Here is a tiny trained network, its code and every weight. The questions are about switching its units off for an input and a target symbol, where a switched-off unit gives its printed mean instead of its output.

import numpy as np


def w(rows, s, z=0):
    codes = np.array(rows[::2]) - 128.0
    scale = np.full(codes.shape[1], s)
    scale[-1] = z or s
    return codes * scale


def norm(h):
    return h / np.sqrt((h * h).mean(-1, keepdims=True) + 1e-5)


def softmax(a):
    e = np.exp(a - a.max(-1, keepdims=True))
    return e / e.sum(-1, keepdims=True)


def log_softmax(a):
    a = a - a.max(-1, keepdims=True)
    return a - np.log(np.exp(a).sum(-1, keepdims=True))


def net(x, mask):
    ids = ['αβγδεζηθμστφψω'.index(c) for c in x.split()]
    T = len(ids)
    res = E[ids] + P[:T]
    u = 0
    for l in range(3):
        r = norm(res)
        for j in range(2):
            rows = slice(2 * j, 2 * j + 2)
            q, k, v = (r @ M[l][rows].T for M in (Q, K, V))
            z = softmax(np.where(np.tri(T) > 0, q @ k.T / 2**0.5, -1e9)) @ v
            o = O[l][rows]
            res = res + np.where(mask[u + j], z, o[:, -1]) @ o[:, :-1]
        u += 2
    return log_softmax(norm(res)[-1] @ U[:, :-1].T + U[:, -1])


Q, K, V, O = {}, {}, {}, {}
E = w([
[142,153,130,154,164,139,130,167],'α',
[120,111,113,127,146,122,142,120],'β',
[141,115,139,185,170,118,139,125],'γ',
[107,138,102,161,159,144,144,136],'δ',
[125,132,120,135,163,112,148,129],'ε',
[111,143,120,155,139,114,128,135],'ζ',
[156,144,117,140,133,140,168,101],'η',
[125,113,134,127,154,126,107,118],'θ',
[146,115,116,120,159,137,130,125],'μ',
[173,154,133,125,107,100,130,110],'σ',
[115,125,118,157,133,105,149,112],'τ',
[144,158,95,104,103,121,132,145],'φ',
[96,135,254,107,65,143,173,169],'ψ',
[165,121,107,158,101,133,117,138],'ω',
],0.0094)
P = w([
[69,57,158,54,95,147,93,143],'0',
[160,219,96,155,160,38,217,27],'1',
[138,172,102,151,163,11,252,67],'2',
[129,184,84,160,181,26,247,89],'3',
[140,195,98,147,191,30,237,97],'4',
[124,202,117,173,172,35,221,95],'5',
[106,216,108,162,162,44,216,101],'6',
],0.0022)
Q[0] = w([
[128,149,97,152,142,122,195,107],'0.h0',
[110,111,86,168,155,100,166,82],'0.h0',
[70,46,152,96,80,185,87,167],'0.h1',
[67,3,133,106,122,215,52,133],'0.h1',
],0.0072)
K[0] = w([
[164,103,171,90,75,162,77,128],'0.h0',
[133,151,210,67,125,158,123,199],'0.h0',
[183,147,37,156,220,61,181,66],'0.h1',
[175,205,14,236,198,3,102,91],'0.h1',
],0.0048)
V[0] = w([
[115,165,170,99,145,122,157,183],'0.h0',
[159,108,187,64,133,189,123,155],'0.h0',
[125,118,110,90,146,2,44,123],'0.h1',
[190,105,106,102,116,141,249,43],'0.h1',
],0.0045)
O[0] = w([
[115,140,123,128,176,143,175,211,207],'0.h0',
[140,157,163,104,204,149,66,174,3],'0.h0',
[111,200,119,155,113,25,108,112,210],'0.h1',
[121,232,163,138,142,254,104,36,238],'0.h1',
],0.005,0.0013)
Q[1] = w([
[193,159,65,178,188,91,207,108],'1.h0',
[146,150,116,147,171,81,229,102],'1.h0',
[180,98,2,123,27,34,35,55],'1.h1',
[131,102,82,151,77,107,50,72],'1.h1',
],0.0079)
K[1] = w([
[114,119,199,95,91,129,124,163],'1.h0',
[74,89,190,72,95,158,86,163],'1.h0',
[64,85,113,122,167,44,2,114],'1.h1',
[95,84,123,138,191,77,57,141],'1.h1',
],0.0081)
V[1] = w([
[91,99,170,84,85,126,78,93],'1.h0',
[200,181,145,174,99,158,159,172],'1.h0',
[179,133,2,153,155,130,78,106],'1.h1',
[143,138,77,134,200,143,135,90],'1.h1',
],0.0069)
O[1] = w([
[155,188,172,173,83,213,126,218,80],'1.h0',
[144,24,189,59,147,126,176,108,109],'1.h0',
[246,60,1,103,118,101,50,88,52],'1.h1',
[166,138,98,91,160,167,90,36,247],'1.h1',
],0.0048,0.0012)
Q[2] = w([
[138,185,34,193,109,1,123,75],'2.h0',
[23,117,129,137,15,36,61,116],'2.h0',
[85,150,149,130,14,65,84,75],'2.h1',
[189,190,67,177,179,46,187,89],'2.h1',
],0.0087)
K[2] = w([
[53,125,163,120,124,127,2,177],'2.h0',
[90,142,117,150,216,56,84,164],'2.h0',
[108,169,124,156,201,90,78,111],'2.h1',
[54,115,220,98,114,245,126,182],'2.h1',
],0.0097)
V[2] = w([
[52,178,20,10,156,150,152,173],'2.h0',
[99,47,43,253,166,196,81,164],'2.h0',
[188,130,172,72,242,118,42,132],'2.h1',
[22,141,131,177,218,96,126,76],'2.h1',
],0.0063)
O[2] = w([
[30,169,96,2,68,167,93,127,186],'2.h0',
[135,61,195,117,117,219,86,204,5],'2.h0',
[209,174,152,81,169,84,164,191,106],'2.h1',
[127,144,209,99,189,79,33,70,202],'2.h1',
],0.007,0.0031)
U = w([
[130,49,122,40,169,57,138,203,145],'α',
[119,225,109,188,89,214,54,149,87],'β',
[192,56,202,150,182,105,72,114,160],'γ',
[99,29,154,59,96,197,78,115,207],'δ',
[81,167,153,56,159,76,48,59,144],'ε',
[60,41,90,164,87,35,101,137,124],'ζ',
[171,144,139,88,189,255,163,46,100],'η',
[133,182,133,182,104,55,55,235,80],'θ',
[225,198,150,50,155,155,114,201,82],'μ',
[178,167,97,183,158,43,200,75,83],'σ',
[68,80,122,217,97,158,86,28,86],'τ',
[64,143,28,43,57,155,184,121,72],'φ',
[55,163,219,146,127,134,178,174,158],'ψ',
[185,37,109,163,113,177,153,179,255],'ω',
],0.0094,0.0048)

Each question gives the input, a string of symbols that net reads in full, and the target symbol t.
The units are the heads (2 rows each of Q, K, V and O). Each row of codes is followed by its name. A weight is (code - 128) times the scale printed after its matrix; where a second scale follows, it is the last column's (O and U).
mask holds one flag per head, layer by layer. A switched-off head (its flag False) gives its mean, the last column of its rows in O, instead of its output. The means were averaged over made-up inputs and are rounded, as every weight is.
A unit's drop is (log p(t) with every unit on - log p(t) with that unit switched off) / (log p(t) with every unit on - log p(t) with every unit switched off).
The circuit of an input: a set's keep is (log p(t) with only the set's units on - log p(t) with every unit switched off) / (log p(t) with every unit on - log p(t) with every unit switched off). Starting from all 6 units, units are removed one at a time, each time the one whose removal leaves the highest keep (on an exact tie, the one counted first), for as long as the keep stays at least 0.8.
circuit, biggest first: the units of the circuit, biggest drop first
most important unit: the unit with the biggest drop
heads that matter: for each layer, one digit per head in row order, 1 if its drop is at least 0.15 and else 0, layers parted by /
drop when u is switched off: that unit's drop, to one decimal
input ψ ε ω, target ω: circuit, biggest first : [0.h1, 1.h0]
input ε β ε ε η, target ε: heads that matter : 00 / 00 / 01
input ω σ σ, target ω: circuit, biggest first : [2.h0, 2.h1]
input ε σ ω σ η β, target ε: most important unit : 2.h1
input η ε φ θ μ τ, target η: heads that matter : 01 / 00 / 00
input φ ε ε, target φ: heads that matter : 00 / 00 / 11
input δ ψ φ β, target φ: heads that matter : 11 / 10 / 11
input σ ε τ ε φ, target σ: heads that matter : 01 / 00 / 10
input σ ψ ε φ, target φ: heads that matter : 01 / 10 / 11
input γ ω ε ζ ψ φ, target φ: circuit, biggest first : [0.h1, 2.h1]
input ψ ψ ζ σ, target ψ: heads that matter : 10 / 01 / 00
input μ ψ ε φ ε η, target η: heads that matter : 11 / 11 / 00
input δ γ ε, target δ: heads that matter : 01 / 00 / 10
input φ ε σ ε θ, target φ: circuit, biggest first : [2.h1]
input μ σ ε ε, target μ: circuit, biggest first : [2.h1, 0.h0]
input ζ ψ δ, target ψ: heads that matter : 00 / 01 / 00
input ζ δ σ η ε ε φ, target ζ: circuit, biggest first : [0.h1, 2.h1]
input σ ω ζ ε ε ε φ, target σ: circuit, biggest first : [2.h0, 1.h0]
input θ μ ε, target θ: circuit, biggest first : [0.h1, 1.h0, 2.h0]
input η ε μ σ β σ, target η: most important unit : 0.h1
input β σ ε ε ε ε β, target β: heads that matter : 00 / 10 / 00
input η ε ψ σ φ ε ε, target φ: drop when 0.h1 is switched off : 0.8
input ω η δ φ σ ζ ε, target ω: drop when 2.h0 is switched off : 0.2
input ε ε ω φ ε φ, target ε: drop when 2.h0 is switched off : 0.1
